Below are the code and all the weights of a small trained network. Each question names an input and a target symbol and asks about switching units off, where a switched-off unit gives its printed mean instead of its output.

import numpy as np


def w(rows, s, z=0):
    codes = np.array(rows[::2]) - 128.0
    scale = np.full(codes.shape[1], s)
    scale[-1] = z or s
    return codes * scale


def f(y):
    return np.maximum(y, 0)


def softmax(a):
    e = np.exp(a - a.max(-1, keepdims=True))
    return e / e.sum(-1, keepdims=True)


def log_softmax(a):
    a = a - a.max(-1, keepdims=True)
    return a - np.log(np.exp(a).sum(-1, keepdims=True))


def net(x, mask):
    ids = ['ΨΩαβελμ'.index(c) for c in x.split()]
    T = len(ids)
    res = E[ids] + P[:T]
    r = res
    for j in range(3):
        rows = slice(3 * j, 3 * j + 3)
        q, k, v = (r @ M[0][rows].T for M in (Q, K, V))
        z = softmax(np.where(np.tri(T) > 0, q @ k.T / 3**0.5, -1e9)) @ v
        o = O[0][rows]
        res = res + np.where(mask[j], z, o[:, -1]) @ o[:, :-1]
    y = f(res @ A[0][:, :-1].T + A[0][:, -1])
    res = res + np.where(mask[3:7], y, B[0][:, -1]) @ B[0][:, :-1]
    return log_softmax(res[-1] @ U[:, :-1].T + U[:, -1])


Q, K, V, O, A, B = {}, {}, {}, {}, {}, {}
E = w([
[115,93,139,106,108],'Ψ',
[154,58,139,87,104],'Ω',
[62,152,186,227,72],'α',
[138,109,162,247,140],'β',
[129,164,125,106,27],'ε',
[157,197,193,107,156],'λ',
[209,119,123,166,62],'μ',
],0.012)
P = w([
[87,133,15,207,160],'0',
[147,103,44,161,145],'1',
[143,102,82,157,123],'2',
[150,111,109,145,113],'3',
[153,116,137,138,108],'4',
[155,125,159,125,104],'5',
[154,128,178,117,92],'6',
[166,131,198,111,90],'7',
[170,131,220,103,84],'8',
[174,135,236,102,81],'9',
[181,138,255,106,81],'10',
],0.0058)
Q[0] = w([
[51,185,4,101,138],'head 0',
[116,47,139,117,78],'head 0',
[193,80,128,214,56],'head 0',
[86,103,160,121,78],'head 1',
[123,124,132,200,160],'head 1',
[104,72,174,138,118],'head 1',
[9,141,95,186,169],'head 2',
[166,113,82,47,142],'head 2',
[195,137,95,184,130],'head 2',
],0.026)
K[0] = w([
[89,45,11,198,39],'head 0',
[151,137,214,174,61],'head 0',
[227,249,147,120,105],'head 0',
[180,170,200,176,145],'head 1',
[119,11,136,144,113],'head 1',
[163,107,198,155,90],'head 1',
[35,144,29,144,182],'head 2',
[176,191,124,21,109],'head 2',
[221,75,129,97,169],'head 2',
],0.02)
V[0] = w([
[85,82,186,65,221],'head 0',
[12,105,130,169,144],'head 0',
[45,185,93,7,90],'head 0',
[221,171,109,111,173],'head 1',
[180,29,72,178,113],'head 1',
[165,153,88,158,91],'head 1',
[116,199,122,68,240],'head 2',
[148,121,35,193,88],'head 2',
[173,236,102,130,100],'head 2',
],0.015)
O[0] = w([
[31,152,102,178,208,98],'head 0',
[29,106,156,140,52,38],'head 0',
[46,145,65,8,138,65],'head 0',
[175,66,160,168,155,144],'head 1',
[100,93,96,53,213,159],'head 1',
[167,128,98,143,164,157],'head 1',
[173,192,101,241,124,2],'head 2',
[162,158,204,61,154,144],'head 2',
[212,183,100,85,99,125],'head 2',
],0.012,0.0077)
A[0] = w([
[83,117,47,58,145,69],'neuron 0',
[111,114,67,113,218,4],'neuron 1',
[40,252,132,111,188,199],'neuron 2',
[73,64,168,164,164,183],'neuron 3',
],0.015,0.0025)
B[0] = w([
[87,238,73,92,189,225],'neuron 0',
[206,97,45,149,43,216],'neuron 1',
[151,228,232,252,114,163],'neuron 2',
[59,50,120,172,122,255],'neuron 3',
],0.013,0.0096)
U = w([
[182,102,155,102,167,97],'Ψ',
[125,83,153,150,174,255],'Ω',
[98,149,143,141,157,31],'α',
[114,106,68,139,143,101],'β',
[121,132,132,103,3,53],'ε',
[185,146,96,186,113,218],'λ',
[133,137,128,78,138,96],'μ',
],0.0055,0.0019)

Each question gives the input, a string of symbols that net reads in full, and the target symbol t.
The units are the heads (3 rows each of Q, K, V and O) and the neurons (one row each of A and B). Each row of codes is followed by its name. A weight is (code - 128) times the scale printed after its matrix; where a second scale follows, it is the last column's (O, A, B and U).
mask holds one flag per unit, heads first, then neurons. A switched-off unit (its flag False) gives its mean, the last column of its rows in O or B, instead of its output. The means were averaged over made-up inputs and are rounded, as every weight is.
A unit's drop is (log p(t) with every unit on - log p(t) with that unit switched off) / (log p(t) with every unit on - log p(t) with every unit switched off).
The circuit of an input: a set's keep is (log p(t) with only the set's units on - log p(t) with every unit switched off) / (log p(t) with every unit on - log p(t) with every unit switched off). Starting from all 7 units, units are removed one at a time, each time the one whose removal leaves the highest keep (on an exact tie, the one counted first), for as long as the keep stays at least 0.8.
units of the circuit, in order: the units of the circuit, biggest drop first
most important unit: the unit with the biggest drop
k most important neurons: the k neurons with the biggest drops, biggest first
heads that matter: for each layer, one digit per head in row order, 1 if its drop is at least 0.15 and else 0, layers parted by /
input Ω Ω Ω ε Ω Ω, target μ: 2 most important neurons -> (neuron 0; neuron 3)
input Ψ β β Ψ, target Ω: heads that matter -> 101
input μ μ μ Ω Ω, target Ψ: units of the circuit, in order -> (head 0; head 1; head 2)
input Ψ β Ω Ω Ω ε ε, target μ: units of the circuit, in order -> (head 0; neuron 0; head 2)
input λ Ω Ω Ψ Ω Ω Ω Ω μ, target μ: units of the circuit, in order -> (head 2; head 0; neuron 3; neuron 1)
input Ω Ω Ω α Ω Ψ μ α, target Ψ: units of the circuit, in order -> (head 0; head 2)
input λ ε ε β Ω β Ω Ω β Ψ Ω, target β: heads that matter -> 111
input Ω Ω Ψ, target β: heads that matter -> 010
input ε Ω β Ω Ω ε, target μ: most important unit -> head 0
input Ω μ Ω, target Ψ: heads that matter -> 100
input Ψ Ω Ω β Ω λ β α α Ω λ, target λ: heads that matter -> 101
input λ Ω ε, target ε: heads that matter -> 110
input ε Ω Ω Ω μ λ α Ω β, target β: heads that matter -> 111
input μ Ω Ω λ λ β Ω, target λ: units of the circuit, in order -> (head 2)
input Ψ λ α, target α: 3 most important neurons -> (neuron 2; neuron 1; neuron 0)
input λ Ω μ, target μ: heads that matter -> 111
input ε Ω Ω α λ λ λ λ ε, target λ: heads that matter -> 011
input Ψ β Ω Ω ε ε Ω, target μ: heads that matter -> 100
input ε Ω β, target μ: heads that matter -> 110
input Ω α Ω, target ε: units of the circuit, in order -> (head 0)
input α Ω Ω μ ε Ψ Ω Ω Ω β, target Ω: 3 most important neurons -> (neuron 3; neuron 1; neuron 0)
input β Ψ Ω λ, target λ: 2 most important neurons -> (neuron 1; neuron 2)
